Here is a tiny trained network, its code and every weight. The questions are about switching its units off for an input and a target symbol, where a switched-off unit gives its printed mean instead of its output.

import numpy as np


def w(rows, s, z=0):
    codes = np.array(rows[::2]) - 128.0
    scale = np.full(codes.shape[1], s)
    scale[-1] = z or s
    return codes * scale


def f(y):
    return y / 2 * (1 + np.tanh(0.7978845608 * (y + 0.044715 * y**3)))


def softmax(a):
    e = np.exp(a - a.max(-1, keepdims=True))
    return e / e.sum(-1, keepdims=True)


def log_softmax(a):
    a = a - a.max(-1, keepdims=True)
    return a - np.log(np.exp(a).sum(-1, keepdims=True))


def net(x, mask):
    ids = ['Γεζηθλξπτφ'.index(c) for c in x.split()]
    T = len(ids)
    res = E[ids] + P[:T]
    u = 0
    for l in range(2):
        r = res
        for j in range(2):
            rows = slice(2 * j, 2 * j + 2)
            q, k, v = (r @ M[l][rows].T for M in (Q, K, V))
            z = softmax(np.where(np.tri(T) > 0, q @ k.T / 2**0.5, -1e9)) @ v
            o = O[l][rows]
            res = res + np.where(mask[u + j], z, o[:, -1]) @ o[:, :-1]
        u += 2
        y = f(res @ A[l][:, :-1].T + A[l][:, -1])
        res = res + np.where(mask[u : u + 24], y, B[l][:, -1]) @ B[l][:, :-1]
        u += 24
    return log_softmax(res[-1] @ U[:, :-1].T + U[:, -1])


Q, K, V, O, A, B = {}, {}, {}, {}, {}, {}
E = w([
[124,43,100,74],'Γ',
[58,133,134,105],'ε',
[65,73,119,100],'ζ',
[156,97,120,215],'η',
[102,178,131,142],'θ',
[87,39,119,174],'λ',
[161,56,111,127],'ξ',
[6,178,144,108],'π',
[147,50,117,177],'τ',
[197,79,104,167],'φ',
],0.011)
P = w([
[166,114,168,61],'0',
[140,156,50,115],'1',
[91,93,117,184],'2',
[131,78,179,19],'3',
[149,155,44,119],'4',
[99,79,177,203],'5',
[134,75,248,13],'6',
[154,151,52,126],'7',
[100,77,254,220],'8',
],0.015)
Q[0] = w([
[72,50,111,163],'L0H0',
[30,60,159,176],'L0H0',
[231,190,61,134],'L0H1',
[239,254,128,154],'L0H1',
],0.0084)
K[0] = w([
[91,94,2,120],'L0H0',
[109,147,21,161],'L0H0',
[165,161,68,150],'L0H1',
[172,183,50,192],'L0H1',
],0.01)
V[0] = w([
[134,116,231,124],'L0H0',
[90,147,23,163],'L0H0',
[170,201,3,188],'L0H1',
[192,186,59,143],'L0H1',
],0.0078)
O[0] = w([
[88,100,68,90,101],'L0H0',
[165,182,188,175,158],'L0H0',
[2,70,185,104,2],'L0H1',
[84,88,73,117,51],'L0H1',
],0.009,0.012)
A[0] = w([
[89,190,163,104,128],'L0N0',
[103,114,75,137,81],'L0N1',
[192,106,79,130,114],'L0N2',
[145,60,146,175,84],'L0N3',
[91,159,125,37,205],'L0N4',
[104,40,184,156,166],'L0N5',
[110,196,127,77,132],'L0N6',
[127,89,170,235,254],'L0N7',
[130,190,86,80,125],'L0N8',
[49,176,26,75,65],'L0N9',
[40,113,230,228,142],'L0N10',
[162,156,35,59,96],'L0N11',
[190,73,128,148,134],'L0N12',
[195,44,144,1,231],'L0N13',
[190,64,89,119,91],'L0N14',
[102,106,104,226,32],'L0N15',
[155,170,68,137,134],'L0N16',
[169,96,11,148,117],'L0N17',
[55,32,68,152,38],'L0N18',
[173,157,208,98,110],'L0N19',
[138,139,35,232,82],'L0N20',
[125,175,157,51,139],'L0N21',
[138,160,145,144,79],'L0N22',
[51,135,229,190,123],'L0N23',
],0.0085,0.0083)
B[0] = w([
[178,91,109,170,142],'L0N0',
[91,65,130,173,124],'L0N1',
[88,148,145,103,172],'L0N2',
[66,104,127,103,128],'L0N3',
[176,180,3,137,183],'L0N4',
[115,123,170,67,124],'L0N5',
[144,152,52,194,159],'L0N6',
[182,168,201,49,255],'L0N7',
[119,122,66,131,167],'L0N8',
[39,110,37,125,157],'L0N9',
[136,85,119,33,168],'L0N10',
[92,139,55,61,174],'L0N11',
[79,135,136,83,186],'L0N12',
[239,160,75,2,234],'L0N13',
[101,115,167,80,141],'L0N14',
[121,138,35,121,124],'L0N15',
[123,182,90,142,184],'L0N16',
[43,134,153,156,155],'L0N17',
[84,28,92,200,132],'L0N18',
[147,57,121,116,235],'L0N19',
[128,180,86,206,162],'L0N20',
[142,116,49,146,168],'L0N21',
[106,114,117,172,149],'L0N22',
[132,57,150,70,150],'L0N23',
],0.0069,0.0092)
Q[1] = w([
[130,184,67,149],'L1H0',
[151,191,210,147],'L1H0',
[154,122,149,10],'L1H1',
[94,84,146,240],'L1H1',
],0.012)
K[1] = w([
[127,207,90,127],'L1H0',
[225,143,109,173],'L1H0',
[190,92,183,86],'L1H1',
[3,70,110,131],'L1H1',
],0.011)
V[1] = w([
[136,134,82,194],'L1H0',
[121,117,239,134],'L1H0',
[171,47,76,140],'L1H1',
[253,155,55,50],'L1H1',
],0.0059)
O[1] = w([
[77,221,190,224,132],'L1H0',
[16,29,58,73,73],'L1H0',
[29,72,46,114,143],'L1H1',
[178,2,40,210,254],'L1H1',
],0.0041,0.035)
A[1] = w([
[42,146,100,189,71],'L1N0',
[109,82,177,67,197],'L1N1',
[156,159,85,172,109],'L1N2',
[131,196,200,164,134],'L1N3',
[33,165,168,156,63],'L1N4',
[141,158,151,229,253],'L1N5',
[94,52,176,219,76],'L1N6',
[184,156,137,77,144],'L1N7',
[180,153,68,113,125],'L1N8',
[146,153,77,8,168],'L1N9',
[92,123,133,133,150],'L1N10',
[135,207,219,174,79],'L1N11',
[107,85,206,25,84],'L1N12',
[161,117,125,132,161],'L1N13',
[82,178,86,56,97],'L1N14',
[114,53,85,113,107],'L1N15',
[104,160,76,101,3],'L1N16',
[92,8,159,138,154],'L1N17',
[179,110,173,81,231],'L1N18',
[100,136,114,137,209],'L1N19',
[154,124,101,166,107],'L1N20',
[122,190,248,76,55],'L1N21',
[31,178,125,155,95],'L1N22',
[124,82,246,148,247],'L1N23',
],0.013,0.0072)
B[1] = w([
[85,105,76,81,147],'L1N0',
[65,130,124,154,134],'L1N1',
[103,147,152,111,212],'L1N2',
[111,143,155,81,155],'L1N3',
[83,97,225,154,128],'L1N4',
[181,121,106,108,196],'L1N5',
[137,119,248,202,135],'L1N6',
[107,123,126,122,203],'L1N7',
[115,113,147,153,252],'L1N8',
[125,136,153,155,193],'L1N9',
[132,122,156,54,127],'L1N10',
[91,128,163,80,158],'L1N11',
[160,189,206,158,133],'L1N12',
[99,144,129,128,190],'L1N13',
[133,159,140,113,139],'L1N14',
[131,146,162,146,169],'L1N15',
[91,113,131,114,145],'L1N16',
[124,44,142,28,143],'L1N17',
[112,152,80,138,205],'L1N18',
[173,117,140,145,138],'L1N19',
[119,107,143,129,195],'L1N20',
[200,41,160,181,149],'L1N21',
[155,174,195,129,141],'L1N22',
[79,170,72,124,167],'L1N23',
],0.014,0.033)
U = w([
[94,161,200,205,181],'Γ',
[254,130,107,192,193],'ε',
[99,119,195,118,42],'ζ',
[133,56,112,119,102],'η',
[199,158,197,82,171],'θ',
[211,88,203,142,2],'λ',
[91,91,7,129,109],'ξ',
[89,103,94,93,133],'π',
[46,164,134,112,60],'τ',
[116,239,48,117,142],'φ',
],0.0077,0.006)

Each question gives the input, a string of symbols that net reads in full, and the target symbol t.
The units are the heads (2 rows each of Q, K, V and O) and the neurons (one row each of A and B). Each row of codes is followed by its name. A weight is (code - 128) times the scale printed after its matrix; where a second scale follows, it is the last column's (O, A, B and U).
mask holds one flag per unit, layer by layer, with each layer's heads first. A switched-off unit (its flag False) gives its mean, the last column of its rows in O or B, instead of its output. The means were averaged over made-up inputs and are rounded, as every weight is.
A unit's drop is (log p(t) with every unit on - log p(t) with that unit switched off) / (log p(t) with every unit on - log p(t) with every unit switched off).
The circuit of an input: a set's keep is (log p(t) with only the set's units on - log p(t) with every unit switched off) / (log p(t) with every unit on - log p(t) with every unit switched off). Starting from the 12 units with the biggest drops (on a tie, the unit counted first), units are removed one at a time, each time the one whose removal leaves the highest keep (on an exact tie, the one counted first), for as long as the keep stays at least 0.8.
circuit, biggest first: the units of the circuit, biggest drop first
top k neurons: the k neurons with the biggest drops, biggest first
top k neurons in layer l: the k neurons of layer l with the biggest drops, biggest first
input ζ π ξ λ ζ ζ ε, target Γ: circuit, biggest first : L1N5
input π π η ε, target Γ: circuit, biggest first : L1N5, L1N9
input π π λ ξ π ε ε λ, target θ: top 4 neurons : L0N20, L0N17, L0N10, L0N13
input ζ ζ Γ τ ξ π, target π: top 4 neurons in layer 0 : L0N13, L0N7, L0N10, L0N23
input ε λ ε π ζ ξ φ ζ, target ε: circuit, biggest first : L1N23, L1N11
input ε π θ, target φ: top 3 neurons in layer 0 : L0N7, L0N11, L0N13
input ζ λ Γ π, target Γ: circuit, biggest first : L1N5, L1N9
input π π φ ε θ θ, target φ: top 3 neurons : L1N23, L0N21, L0N7
input ε ε ε π ζ π, target θ: top 3 neurons : L1N21, L1N11, L0N7
input ε η π π ε Γ, target θ: top 3 neurons : L1N21, L0N7, L1N11
input π π π λ, target Γ: top 3 neurons in layer 1 : L1N5, L1N9, L1N1
input ζ π π λ θ ξ, target ξ: top 2 neurons : L0N13, L0N7
input π ξ π π θ π π φ φ, target θ: top 3 neurons : L1N21, L1N11, L1N3
input π η ξ ξ ζ η ζ ε η, target ε: circuit, biggest first : L0H1
input ζ ξ π ε τ Γ, target φ: top 3 neurons : L0N7, L0N21, L0N11
input τ ε ξ Γ ξ, target η: top 2 neurons : L1N17, L0N13
input π ε Γ π ζ ε π ζ ζ, target θ: top 4 neurons in layer 0 : L0N13, L0N7, L0N21, L0N6
input ξ π ε ζ π θ, target ε: top 3 neurons : L0N7, L0N13, L1N6
input ζ η ξ η ζ λ, target τ: top 2 neurons : L0N7, L0N13
input ε ε π, target φ: top 3 neurons : L0N7, L0N11, L0N21
input ζ π ζ π ζ ξ π π ε, target θ: top neuron in layer 0 : L0N13
input ε θ η φ τ, target λ: top 3 neurons in layer 1 : L1N6, L1N18, L1N17
input θ ζ π ε ξ ε, target φ: top 2 neurons : L1N23, L0N21
input θ π π ξ, target Γ: top 2 neurons : L1N9, L1N5
input Γ η π, target λ: top 2 neurons in layer 0 : L0N13, L0N10
input η Γ ζ ζ π π Γ π θ, target λ: top 2 neurons : L0N13, L0N7
input ε φ θ ε π τ, target φ: top 2 neurons in layer 1 : L1N23, L1N18
input ξ ζ ζ τ π λ, target π: top 2 neurons in layer 0 : L0N13, L0N7
